Below is a small trained network, with its code and all its weights. Each question gives an input and a target symbol and asks what happens when units are switched off, that is, made to give their printed mean instead of their output.

import numpy as np


def w(rows, s, z=0):
    codes = np.array(rows[::2]) - 128.0
    scale = np.full(codes.shape[1], s)
    scale[-1] = z or s
    return codes * scale


def norm(h):
    return h / np.sqrt((h * h).mean(-1, keepdims=True) + 1e-5)


def f(y):
    return y / 2 * (1 + np.tanh(0.7978845608 * (y + 0.044715 * y**3)))


def softmax(a):
    e = np.exp(a - a.max(-1, keepdims=True))
    return e / e.sum(-1, keepdims=True)


def log_softmax(a):
    a = a - a.max(-1, keepdims=True)
    return a - np.log(np.exp(a).sum(-1, keepdims=True))


def net(x, mask):
    ids = ['βγεθμπφ'.index(c) for c in x.split()]
    T = len(ids)
    res = E[ids] + P[:T]
    u = 0
    for l in range(2):
        r = norm(res)
        for j in range(3):
            rows = slice(2 * j, 2 * j + 2)
            q, k, v = (r @ M[l][rows].T for M in (Q, K, V))
            z = softmax(np.where(np.tri(T) > 0, q @ k.T / 2**0.5, -1e9)) @ v
            o = O[l][rows]
            res = res + np.where(mask[u + j], z, o[:, -1]) @ o[:, :-1]
        u += 3
        y = f(norm(res) @ A[l][:, :-1].T + A[l][:, -1])
        res = res + np.where(mask[u : u + 16], y, B[l][:, -1]) @ B[l][:, :-1]
        u += 16
    return log_softmax(norm(res)[-1] @ U[:, :-1].T + U[:, -1])


Q, K, V, O, A, B = {}, {}, {}, {}, {}, {}
E = w([
[176,90,97,98],'β',
[111,103,195,94],'γ',
[123,82,131,179],'ε',
[88,254,104,142],'θ',
[162,105,169,134],'μ',
[179,97,137,131],'π',
[115,73,77,136],'φ',
],0.025)
P = w([
[114,167,27,95],'0',
[137,40,69,92],'1',
[106,104,120,150],'2',
[113,111,125,164],'3',
[132,254,109,195],'4',
[220,181,175,115],'5',
[214,163,180,101],'6',
[81,10,208,13],'7',
],0.0095)
Q[0] = w([
[14,130,218,148],'L0H1',
[116,9,192,90],'L0H1',
[188,166,147,87],'L0H2',
[185,118,161,109],'L0H2',
[182,207,127,158],'L0H3',
[158,129,146,129],'L0H3',
],0.014)
K[0] = w([
[112,250,128,123],'L0H1',
[145,182,151,194],'L0H1',
[61,166,78,134],'L0H2',
[105,166,151,105],'L0H2',
[114,49,106,117],'L0H3',
[153,122,133,140],'L0H3',
],0.018)
V[0] = w([
[42,104,88,6],'L0H1',
[113,32,105,77],'L0H1',
[157,133,131,175],'L0H2',
[127,4,157,101],'L0H2',
[110,64,168,193],'L0H3',
[107,254,82,185],'L0H3',
],0.0066)
O[0] = w([
[58,106,255,8,77],'L0H1',
[119,97,83,70,245],'L0H1',
[104,121,171,103,140],'L0H2',
[91,176,98,112,203],'L0H2',
[98,119,121,83,128],'L0H3',
[219,206,60,183,3],'L0H3',
],0.0077,0.0048)
A[0] = w([
[208,175,187,83,89],'L0N1',
[156,196,137,168,75],'L0N2',
[129,131,129,128,37],'L0N3',
[106,158,171,189,88],'L0N4',
[156,151,147,171,90],'L0N5',
[159,139,133,56,106],'L0N6',
[138,122,151,129,68],'L0N7',
[84,140,57,67,93],'L0N8',
[142,117,113,77,83],'L0N9',
[168,161,170,84,56],'L0N10',
[145,212,141,99,113],'L0N11',
[161,73,132,166,130],'L0N12',
[172,166,166,85,51],'L0N13',
[239,175,150,102,2],'L0N14',
[94,254,121,119,23],'L0N15',
[59,144,184,112,82],'L0N16',
],0.016,0.0077)
B[0] = w([
[181,122,167,155,171],'L0N1',
[74,79,114,102,124],'L0N2',
[70,79,123,131,100],'L0N3',
[101,105,156,176,131],'L0N4',
[95,94,108,145,121],'L0N5',
[147,115,138,185,225],'L0N6',
[108,68,96,106,109],'L0N7',
[137,133,201,184,223],'L0N8',
[114,138,145,172,205],'L0N9',
[139,106,177,152,132],'L0N10',
[85,147,176,114,127],'L0N11',
[125,148,99,93,254],'L0N12',
[139,120,167,157,129],'L0N13',
[218,158,95,113,151],'L0N14',
[103,158,148,10,146],'L0N15',
[183,158,98,146,138],'L0N16',
],0.014,0.0061)
Q[1] = w([
[123,61,117,55],'L1H1',
[89,131,122,157],'L1H1',
[97,210,149,125],'L1H2',
[148,211,151,189],'L1H2',
[159,4,132,160],'L1H3',
[55,150,144,158],'L1H3',
],0.02)
K[1] = w([
[148,255,159,197],'L1H1',
[186,85,146,152],'L1H1',
[117,50,87,133],'L1H2',
[156,1,139,47],'L1H2',
[146,243,169,202],'L1H3',
[74,137,163,79],'L1H3',
],0.018)
V[1] = w([
[176,155,163,99],'L1H1',
[3,167,172,146],'L1H1',
[91,177,86,87],'L1H2',
[107,133,68,206],'L1H2',
[197,133,133,181],'L1H3',
[163,153,66,141],'L1H3',
],0.022)
O[1] = w([
[124,172,153,7,116],'L1H1',
[93,163,234,223,48],'L1H1',
[94,243,105,173,46],'L1H2',
[178,111,114,215,147],'L1H2',
[196,191,137,127,254],'L1H3',
[185,176,120,126,154],'L1H3',
],0.014,0.016)
A[1] = w([
[85,103,75,58,50],'L1N1',
[67,94,220,148,222],'L1N2',
[52,188,55,118,45],'L1N3',
[158,168,102,45,114],'L1N4',
[121,106,174,71,159],'L1N5',
[124,165,146,69,69],'L1N6',
[3,172,204,71,2],'L1N7',
[147,90,140,106,17],'L1N8',
[12,183,25,125,36],'L1N9',
[135,149,118,92,92],'L1N10',
[97,248,136,88,96],'L1N11',
[58,207,214,98,130],'L1N12',
[86,167,77,127,42],'L1N13',
[36,58,144,116,129],'L1N14',
[115,227,207,154,63],'L1N15',
[53,67,143,94,81],'L1N16',
],0.015,0.0062)
B[1] = w([
[125,132,132,202,156],'L1N1',
[119,187,177,116,159],'L1N2',
[9,59,100,116,140],'L1N3',
[80,178,175,141,254],'L1N4',
[186,101,125,134,208],'L1N5',
[92,139,170,173,140],'L1N6',
[139,189,214,53,146],'L1N7',
[148,96,114,111,146],'L1N8',
[22,66,52,119,147],'L1N9',
[110,132,157,129,144],'L1N10',
[188,96,142,180,176],'L1N11',
[235,197,151,91,168],'L1N12',
[78,78,102,114,124],'L1N13',
[127,178,122,133,137],'L1N14',
[214,86,129,131,160],'L1N15',
[166,161,109,157,133],'L1N16',
],0.016,0.0067)
U = w([
[172,2,179,38,105],'β',
[78,172,208,17,160],'γ',
[188,148,79,214,119],'ε',
[138,165,144,121,90],'θ',
[76,137,90,87,254],'μ',
[181,200,10,15,29],'π',
[113,77,214,181,151],'φ',
],0.011,0.0055)

Each question gives the input, a string of symbols that net reads in full, and the target symbol t.
The units are the heads (2 rows each of Q, K, V and O) and the neurons (one row each of A and B). Each row of codes is followed by its name. A weight is (code - 128) times the scale printed after its matrix; where a second scale follows, it is the last column's (O, A, B and U).
mask holds one flag per unit, layer by layer, with each layer's heads first. A switched-off unit (its flag False) gives its mean, the last column of its rows in O or B, instead of its output. The means were averaged over made-up inputs and are rounded, as every weight is.
A unit's drop is (log p(t) with every unit on - log p(t) with that unit switched off) / (log p(t) with every unit on - log p(t) with every unit switched off).
The circuit of an input: a set's keep is (log p(t) with only the set's units on - log p(t) with every unit switched off) / (log p(t) with every unit on - log p(t) with every unit switched off). Starting from the 12 units with the biggest drops (on a tie, the unit counted first), units are removed one at a time, each time the one whose removal leaves the highest keep (on an exact tie, the one counted first), for as long as the keep stays at least 0.8.
circuit, biggest first: the units of the circuit, biggest drop first
unit that matters most: the unit with the biggest drop
k most important neurons: the k neurons with the biggest drops, biggest first
top k neurons in layer l: the k neurons of layer l with the biggest drops, biggest first
heads that matter: for each layer, one digit per head in row order, 1 if its drop is at least 0.15 and else 0, layers parted by /
input μ β β μ, target μ: heads that matter	101 / 010
input γ β π, target γ: circuit, biggest first	[L1H1; L1H2]
input β β π π φ, target β: circuit, biggest first	[L0H1; L0N8; L1H2; L0N12]
input ε ε γ π γ, target ε: heads that matter	110 / 010
input β π π φ ε γ, target π: circuit, biggest first	[L1H1; L0H1]
input ε γ β β μ, target γ: unit that matters most	L0N8
input π β μ μ, target π: heads that matter	000 / 100
input π γ β π φ, target γ: heads that matter	000 / 010
input θ π μ φ, target π: circuit, biggest first	[L0H3; L1H1]
input β π β π π γ β β, target π: circuit, biggest first	[L1H1; L1H3]
input ε π β ε φ β π ε, target φ: heads that matter	100 / 100
input π β γ, target π: circuit, biggest first	[L0N16; L1H1]
input μ β β γ, target μ: heads that matter	101 / 011
input φ π β β, target φ: top 2 neurons in layer 0	[L0N8; L0N1]
input β φ γ ε μ, target φ: most important neuron	[L0N14]
input μ ε π β, target μ: 4 most important neurons	[L0N6; L0N1; L0N12; L0N14]
input φ β β β μ, target β: heads that matter	000 / 010
input β β β μ ε β β γ, target ε: top 2 neurons in layer 0	[L0N8; L0N16]
input π γ β β, target π: heads that matter	001 / 100
input π β β ε, target π: 2 most important neurons	[L0N8; L0N6]
input β θ ε, target μ: heads that matter	001 / 010
input β ε π θ π β ε π, target ε: heads that matter	001 / 100
input γ β β μ, target γ: unit that matters most	L0N16
input μ ε φ, target μ: heads that matter	101 / 010
